Below are the code and all the weights of a small trained network. Each question names an input and a class and asks about switching units off, where a switched-off unit gives its printed mean instead of its output.

import numpy as np


def w(rows, s, z=0):
    codes = np.array(rows[::2]) - 128.0
    scale = np.full(codes.shape[1], s)
    scale[-1] = z or s
    return codes * scale


def norm(h):
    return h / np.sqrt((h * h).mean(-1, keepdims=True) + 1e-5)


def f(y):
    return np.maximum(y, 0)


def log_softmax(a):
    a = a - a.max(-1, keepdims=True)
    return a - np.log(np.exp(a).sum(-1, keepdims=True))


def net(x, mask):
    res = np.array(x, float).reshape(1, 2) / 4 @ E
    u = 0
    for l in range(2):
        y = f(norm(res) @ A[l][:, :-1].T + A[l][:, -1])
        res = res + np.where(mask[u : u + 7], y, B[l][:, -1]) @ B[l][:, :-1]
        u += 7
    return log_softmax(norm(res)[-1] @ U[:, :-1].T + U[:, -1])


A, B = {}, {}
E = w([
[69,119,104,119,205,75,163,23,180,233,200],'x0',
[221,111,206,153,108,86,38,2,219,141,252],'x1',
],0.0097)
A[0] = w([
[155,140,72,174,144,32,254,56,166,187,117,30],'L0N0',
[119,181,172,180,74,230,104,22,173,73,145,27],'L0N1',
[163,100,100,111,44,93,49,136,115,104,123,183],'L0N2',
[174,64,142,154,69,224,60,94,48,50,124,39],'L0N3',
[182,134,185,169,135,158,110,166,239,187,174,54],'L0N4',
[88,201,53,109,122,142,233,226,3,64,7,184],'L0N5',
[182,192,60,26,128,152,56,52,128,129,148,5],'L0N6',
],0.0059,0.0017)
B[0] = w([
[174,93,214,156,165,147,147,143,107,166,75,172],'L0N0',
[106,81,124,112,76,152,228,76,112,105,160,158],'L0N1',
[8,120,185,92,94,79,105,129,128,55,68,157],'L0N2',
[138,143,127,148,253,197,59,180,224,251,143,166],'L0N3',
[110,196,101,159,162,23,207,126,115,60,114,162],'L0N4',
[126,154,59,47,83,119,101,71,101,28,182,250],'L0N5',
[100,125,27,102,46,114,45,100,94,169,66,145],'L0N6',
],0.008,0.015)
A[1] = w([
[203,153,138,136,119,130,132,164,133,93,141,83],'L1N0',
[132,117,184,194,176,130,129,75,103,131,166,174],'L1N1',
[106,138,139,157,129,148,67,165,143,102,83,84],'L1N2',
[156,89,238,235,144,120,156,151,152,137,106,128],'L1N3',
[162,162,105,152,168,101,186,103,108,253,110,78],'L1N4',
[198,88,158,153,179,154,148,129,124,219,137,5],'L1N5',
[102,105,103,114,114,175,104,171,103,118,161,51],'L1N6',
],0.012,0.0019)
B[1] = w([
[52,92,148,194,183,156,138,121,144,150,145,153],'L1N0',
[139,190,94,92,132,169,101,185,114,127,77,245],'L1N1',
[157,63,171,159,110,89,140,164,153,201,145,182],'L1N2',
[108,125,112,138,134,117,206,117,60,124,173,211],'L1N3',
[131,83,163,181,107,166,83,124,163,166,121,254],'L1N4',
[197,214,71,235,142,145,171,249,48,154,83,205],'L1N5',
[173,152,99,86,165,138,116,110,112,118,73,203],'L1N6',
],0.013,0.0084)
U = w([
[177,75,159,104,156,138,62,195,192,142,82,145],'0',
[170,185,97,244,144,173,126,152,110,202,80,118],'1',
[76,44,109,134,139,167,126,56,143,171,111,5],'2',
[131,192,128,107,80,46,149,61,142,77,158,176],'3',
[121,155,21,49,154,167,140,141,5,51,105,154],'4',
[100,81,194,215,126,88,194,172,149,126,196,111],'5',
],0.018,0.0027)

Each question gives the input, the list of numbers given to net, and the class t.
The units are the neurons (one row each of A and B). Each row of codes is followed by its name. A weight is (code - 128) times the scale printed after its matrix; where a second scale follows, it is the last column's (A, B and U).
mask holds one flag per neuron, layer by layer. A switched-off neuron (its flag False) gives its mean, the last column of its row in B, instead of its output. The means were averaged over made-up inputs and are rounded, as every weight is.
A unit's drop is (log p(t) with every unit on - log p(t) with that unit switched off) / (log p(t) with every unit on - log p(t) with every unit switched off).
The circuit of an input: a set's keep is (log p(t) with only the set's units on - log p(t) with every unit switched off) / (log p(t) with every unit on - log p(t) with every unit switched off). Starting from the 12 units with the biggest drops (on a tie, the unit counted first), units are removed one at a time, each time the one whose removal leaves the highest keep (on an exact tie, the one counted first), for as long as the keep stays at least 0.8.
units of the circuit, in order: the units of the circuit, biggest drop first
unit that matters most: the unit with the biggest drop
k most important neurons: the k neurons with the biggest drops, biggest first
top k neurons in layer l: the k neurons of layer l with the biggest drops, biggest first
drop when u is switched off: that unit's drop, to one decimal
input [4,6], class 1: units of the circuit, in order	(L0N5)
input [-4,7], class 3: top 3 neurons in layer 1	(L1N4 L1N5 L1N1)
input [-6,-1], class 0: 3 most important neurons	(L0N3 L1N2 L1N3)
input [1,3], class 3: 3 most important neurons	(L0N3 L1N5 L0N6)
input [-3,6], class 3: top 2 neurons in layer 0	(L0N1 L0N0)
input [-8,-1], class 0: 3 most important neurons	(L0N3 L1N2 L1N3)
input [-1,1], class 5: 3 most important neurons	(L0N5 L0N2 L0N3)
input [-1,0], class 0: top 2 neurons in layer 1	(L1N2 L1N3)
input [7,-4], class 1: 2 most important neurons	(L0N0 L0N5)
input [-1,5], class 3: 2 most important neurons	(L0N0 L1N5)
input [-3,1], class 0: 2 most important neurons	(L0N2 L0N0)
input [-6,7], class 5: top 2 neurons in layer 0	(L0N5 L0N2)
input [-8,6], class 5: top 2 neurons in layer 0	(L0N5 L0N2)
input [-4,0], class 0: unit that matters most	L0N3
input [0,0], class 0: top 3 neurons in layer 1	(L1N3 L1N5 L1N1)
input [-1,4], class 3: 3 most important neurons	(L0N0 L1N5 L0N6)
input [-5,6], class 5: top 3 neurons in layer 0	(L0N5 L0N2 L0N3)
input [-2,2], class 5: top 3 neurons in layer 0	(L0N5 L0N2 L0N3)
input [8,6], class 1: drop when L0N5 is switched off	2.0
input [-8,0], class 0: drop when L0N3 is switched off	0.3
input [-6,0], class 0: drop when L0N3 is switched off	0.5
input [0,1], class 3: drop when L1N5 is switched off	0.1
